Here is a tiny trained network, its code and every weight. The questions are about switching its units off for an input and a target symbol, where a switched-off unit gives its printed mean instead of its output.

import numpy as np


def w(rows, s, z=0):
    codes = np.array(rows[::2]) - 128.0
    scale = np.full(codes.shape[1], s)
    scale[-1] = z or s
    return codes * scale


def norm(h):
    return h / np.sqrt((h * h).mean(-1, keepdims=True) + 1e-5)


def f(y):
    return y / 2 * (1 + np.tanh(0.7978845608 * (y + 0.044715 * y**3)))


def softmax(a):
    e = np.exp(a - a.max(-1, keepdims=True))
    return e / e.sum(-1, keepdims=True)


def log_softmax(a):
    a = a - a.max(-1, keepdims=True)
    return a - np.log(np.exp(a).sum(-1, keepdims=True))


def net(x, mask):
    ids = ['ΓΣΦΩαβδζηθλμξτψ'.index(c) for c in x.split()]
    T = len(ids)
    res = E[ids] + P[:T]
    u = 0
    for l in range(3):
        r = norm(res)
        for j in range(3):
            rows = slice(2 * j, 2 * j + 2)
            q, k, v = (r @ M[l][rows].T for M in (Q, K, V))
            z = softmax(np.where(np.tri(T) > 0, q @ k.T / 2**0.5, -1e9)) @ v
            o = O[l][rows]
            res = res + np.where(mask[u + j], z, o[:, -1]) @ o[:, :-1]
        u += 3
        y = f(norm(res) @ A[l][:, :-1].T + A[l][:, -1])
        res = res + np.where(mask[u : u + 4], y, B[l][:, -1]) @ B[l][:, :-1]
        u += 4
    return log_softmax(norm(res)[-1] @ U[:, :-1].T + U[:, -1])


Q, K, V, O, A, B = {}, {}, {}, {}, {}, {}
E = w([
[134,131,206,121],'Γ',
[185,74,152,57],'Σ',
[249,97,119,160],'Φ',
[207,45,146,103],'Ω',
[135,68,214,118],'α',
[132,127,177,149],'β',
[141,217,185,144],'δ',
[136,108,178,109],'ζ',
[254,188,79,170],'η',
[158,107,172,73],'θ',
[143,122,168,164],'λ',
[125,129,205,146],'μ',
[123,125,217,161],'ξ',
[169,226,95,98],'τ',
[93,88,199,81],'ψ',
],0.006)
P = w([
[230,139,238,119],'0',
[133,133,174,121],'1',
[158,93,161,249],'2',
[200,159,156,58],'3',
[103,137,124,119],'4',
[94,70,88,255],'5',
[161,153,103,71],'6',
[67,136,88,93],'7',
],0.0072)
Q[0] = w([
[85,162,134,253],'0.h1',
[46,12,160,157],'0.h1',
[58,201,201,39],'0.h2',
[21,126,130,222],'0.h2',
[94,95,179,202],'0.h3',
[103,70,76,164],'0.h3',
],0.017)
K[0] = w([
[91,150,130,210],'0.h1',
[41,42,112,150],'0.h1',
[4,129,109,143],'0.h2',
[124,182,240,145],'0.h2',
[164,129,218,163],'0.h3',
[215,100,177,115],'0.h3',
],0.021)
V[0] = w([
[176,173,129,153],'0.h1',
[188,149,124,58],'0.h1',
[134,223,156,189],'0.h2',
[250,89,71,155],'0.h2',
[161,138,105,95],'0.h3',
[122,217,23,158],'0.h3',
],0.012)
O[0] = w([
[194,160,91,75,161],'0.h1',
[126,81,203,4,155],'0.h1',
[140,241,78,211,161],'0.h2',
[255,22,19,203,164],'0.h2',
[134,63,145,76,120],'0.h3',
[222,209,12,10,1],'0.h3',
],0.006,0.0099)
A[0] = w([
[198,191,203,63,154],'0.n1',
[56,163,108,56,3],'0.n2',
[246,144,210,91,120],'0.n3',
[147,168,249,92,30],'0.n4',
],0.015,0.0028)
B[0] = w([
[207,147,253,146,207],'0.n1',
[66,114,103,160,143],'0.n2',
[139,47,167,158,254],'0.n3',
[141,159,185,198,220],'0.n4',
],0.016,0.0074)
Q[1] = w([
[157,39,83,83],'1.h1',
[148,62,162,2],'1.h1',
[117,66,105,184],'1.h2',
[103,168,36,218],'1.h2',
[99,128,202,53],'1.h3',
[87,168,108,84],'1.h3',
],0.025)
K[1] = w([
[213,139,140,201],'1.h1',
[252,111,250,115],'1.h1',
[69,119,171,218],'1.h2',
[128,231,57,241],'1.h2',
[145,174,76,14],'1.h3',
[82,144,74,84],'1.h3',
],0.02)
V[1] = w([
[88,28,49,220],'1.h1',
[84,43,56,207],'1.h1',
[130,99,84,163],'1.h2',
[255,223,91,189],'1.h2',
[13,187,119,168],'1.h3',
[222,219,109,164],'1.h3',
],0.0071)
O[1] = w([
[138,207,225,92,205],'1.h1',
[133,183,211,103,184],'1.h1',
[131,131,169,102,154],'1.h2',
[53,116,255,209,141],'1.h2',
[205,69,158,199,2],'1.h3',
[117,84,196,87,138],'1.h3',
],0.0051,0.0037)
A[1] = w([
[35,224,124,209,96],'1.n1',
[42,245,2,98,108],'1.n2',
[228,240,97,191,111],'1.n3',
[153,158,10,64,5],'1.n4',
],0.0099,0.0024)
B[1] = w([
[153,66,105,78,253],'1.n1',
[79,98,251,146,126],'1.n2',
[98,87,219,163,155],'1.n3',
[149,78,154,23,122],'1.n4',
],0.013,0.0062)
Q[2] = w([
[108,234,85,92],'2.h1',
[189,206,58,196],'2.h1',
[25,180,154,76],'2.h2',
[239,217,144,8],'2.h2',
[180,145,191,7],'2.h3',
[146,219,29,96],'2.h3',
],0.017)
K[2] = w([
[155,85,180,212],'2.h1',
[87,156,127,229],'2.h1',
[199,90,169,75],'2.h2',
[154,76,212,232],'2.h2',
[158,112,231,104],'2.h3',
[175,2,131,122],'2.h3',
],0.022)
V[2] = w([
[85,110,237,39],'2.h1',
[221,204,175,148],'2.h1',
[126,253,155,164],'2.h2',
[170,126,189,20],'2.h2',
[78,30,84,161],'2.h3',
[185,21,124,94],'2.h3',
],0.026)
O[2] = w([
[6,105,66,95,247],'2.h1',
[198,152,49,97,197],'2.h1',
[142,233,183,181,68],'2.h2',
[66,147,116,47,110],'2.h2',
[175,85,48,188,148],'2.h3',
[80,117,38,112,96],'2.h3',
],0.02,0.014)
A[2] = w([
[171,5,142,61,167],'2.n1',
[181,122,141,7,90],'2.n2',
[190,183,86,33,255],'2.n3',
[187,101,99,16,76],'2.n4',
],0.021,0.0056)
B[2] = w([
[186,165,248,80,253],'2.n1',
[194,67,22,176,167],'2.n2',
[58,178,156,36,175],'2.n3',
[170,198,75,254,180],'2.n4',
],0.026,0.015)
U = w([
[100,238,180,135,52],'Γ',
[66,59,116,47,93],'Σ',
[242,50,178,116,141],'Φ',
[94,24,199,44,100],'Ω',
[96,64,79,131,148],'α',
[147,155,170,208,109],'β',
[93,223,174,23,146],'δ',
[48,147,144,164,255],'ζ',
[248,246,61,114,50],'η',
[118,83,53,97,167],'θ',
[168,80,24,248,143],'λ',
[109,218,154,198,61],'μ',
[139,169,156,195,92],'ξ',
[120,210,29,39,188],'τ',
[76,87,124,153,109],'ψ',
],0.012,0.0051)

Each question gives the input, a string of symbols that net reads in full, and the target symbol t.
The units are the heads (2 rows each of Q, K, V and O) and the neurons (one row each of A and B). Each row of codes is followed by its name. A weight is (code - 128) times the scale printed after its matrix; where a second scale follows, it is the last column's (O, A, B and U).
mask holds one flag per unit, layer by layer, with each layer's heads first. A switched-off unit (its flag False) gives its mean, the last column of its rows in O or B, instead of its output. The means were averaged over made-up inputs and are rounded, as every weight is.
A unit's drop is (log p(t) with every unit on - log p(t) with that unit switched off) / (log p(t) with every unit on - log p(t) with every unit switched off).
The circuit of an input: a set's keep is (log p(t) with only the set's units on - log p(t) with every unit switched off) / (log p(t) with every unit on - log p(t) with every unit switched off). Starting from the 12 units with the biggest drops (on a tie, the unit counted first), units are removed one at a time, each time the one whose removal leaves the highest keep (on an exact tie, the one counted first), for as long as the keep stays at least 0.8.
circuit, biggest first: the units of the circuit, biggest drop first
unit that matters most: the unit with the biggest drop
top k neurons: the k neurons with the biggest drops, biggest first
heads that matter: for each layer, one digit per head in row order, 1 if its drop is at least 0.15 and else 0, layers parted by /
input Ω Γ λ α λ Γ, target λ: unit that matters most => 0.h1
input λ ζ β, target ζ: heads that matter => 011 / 100 / 110
input μ λ λ, target λ: heads that matter => 001 / 000 / 010
input λ ψ θ ζ Ω β, target Ω: circuit, biggest first => [0.n4; 2.h1]
input λ Ω λ, target Ω: circuit, biggest first => [0.h2; 2.h1; 0.n4]
input λ λ Γ Ω θ, target Ω: top 2 neurons => [0.n4; 2.n1]
input ζ δ ζ λ λ, target δ: top 2 neurons => [1.n2; 0.n1]
input λ δ ζ ζ Ω α, target Ω: circuit, biggest first => [2.h1; 0.n4]
input Φ ψ ψ ζ ζ β, target ζ: heads that matter => 010 / 100 / 110
input Ω λ δ, target λ: circuit, biggest first => [2.h3; 0.n1]
input λ Φ Γ λ μ τ μ, target η: top 2 neurons => [0.n4; 1.n1]
input λ Γ ζ δ δ, target δ: heads that matter => 010 / 000 / 100
input ζ Ω ξ, target Ω: circuit, biggest first => [0.h2; 2.h2]
input Φ ψ ζ τ ζ θ λ τ, target τ: top 2 neurons => [0.n1; 2.n3]
input δ δ ψ η λ λ, target λ: top neuron => [1.n1]
input λ λ λ Ω τ Γ, target τ: heads that matter => 001 / 000 / 000
input ψ ψ λ μ, target ζ: circuit, biggest first => [2.h1; 0.h2; 0.h3]
input λ ξ λ μ ζ, target ζ: top 2 neurons => [2.n1; 0.n4]
input λ λ ζ, target λ: top 3 neurons => [1.n1; 2.n1; 0.n1]
input τ Φ θ ψ τ β Ω, target η: heads that matter => 001 / 000 / 001
input Γ δ λ ξ Ω λ ξ λ, target Ω: unit that matters most => 0.h2
input ζ λ Ω, target λ: top 2 neurons => [1.n1; 2.n1]
input λ λ ζ Ω Σ, target Σ: heads that matter => 000 / 000 / 100
input ξ λ δ λ τ β ξ Ω, target Ω: circuit, biggest first => [0.n1; 0.h2; 2.n1; 2.h2]
input Ω η λ, target η: heads that matter => 011 / 100 / 100
input β ξ ζ θ λ ξ μ η, target η: top 2 neurons => [2.n4; 2.n3]
input α Γ ζ τ ξ, target τ: circuit, biggest first => [2.h1]
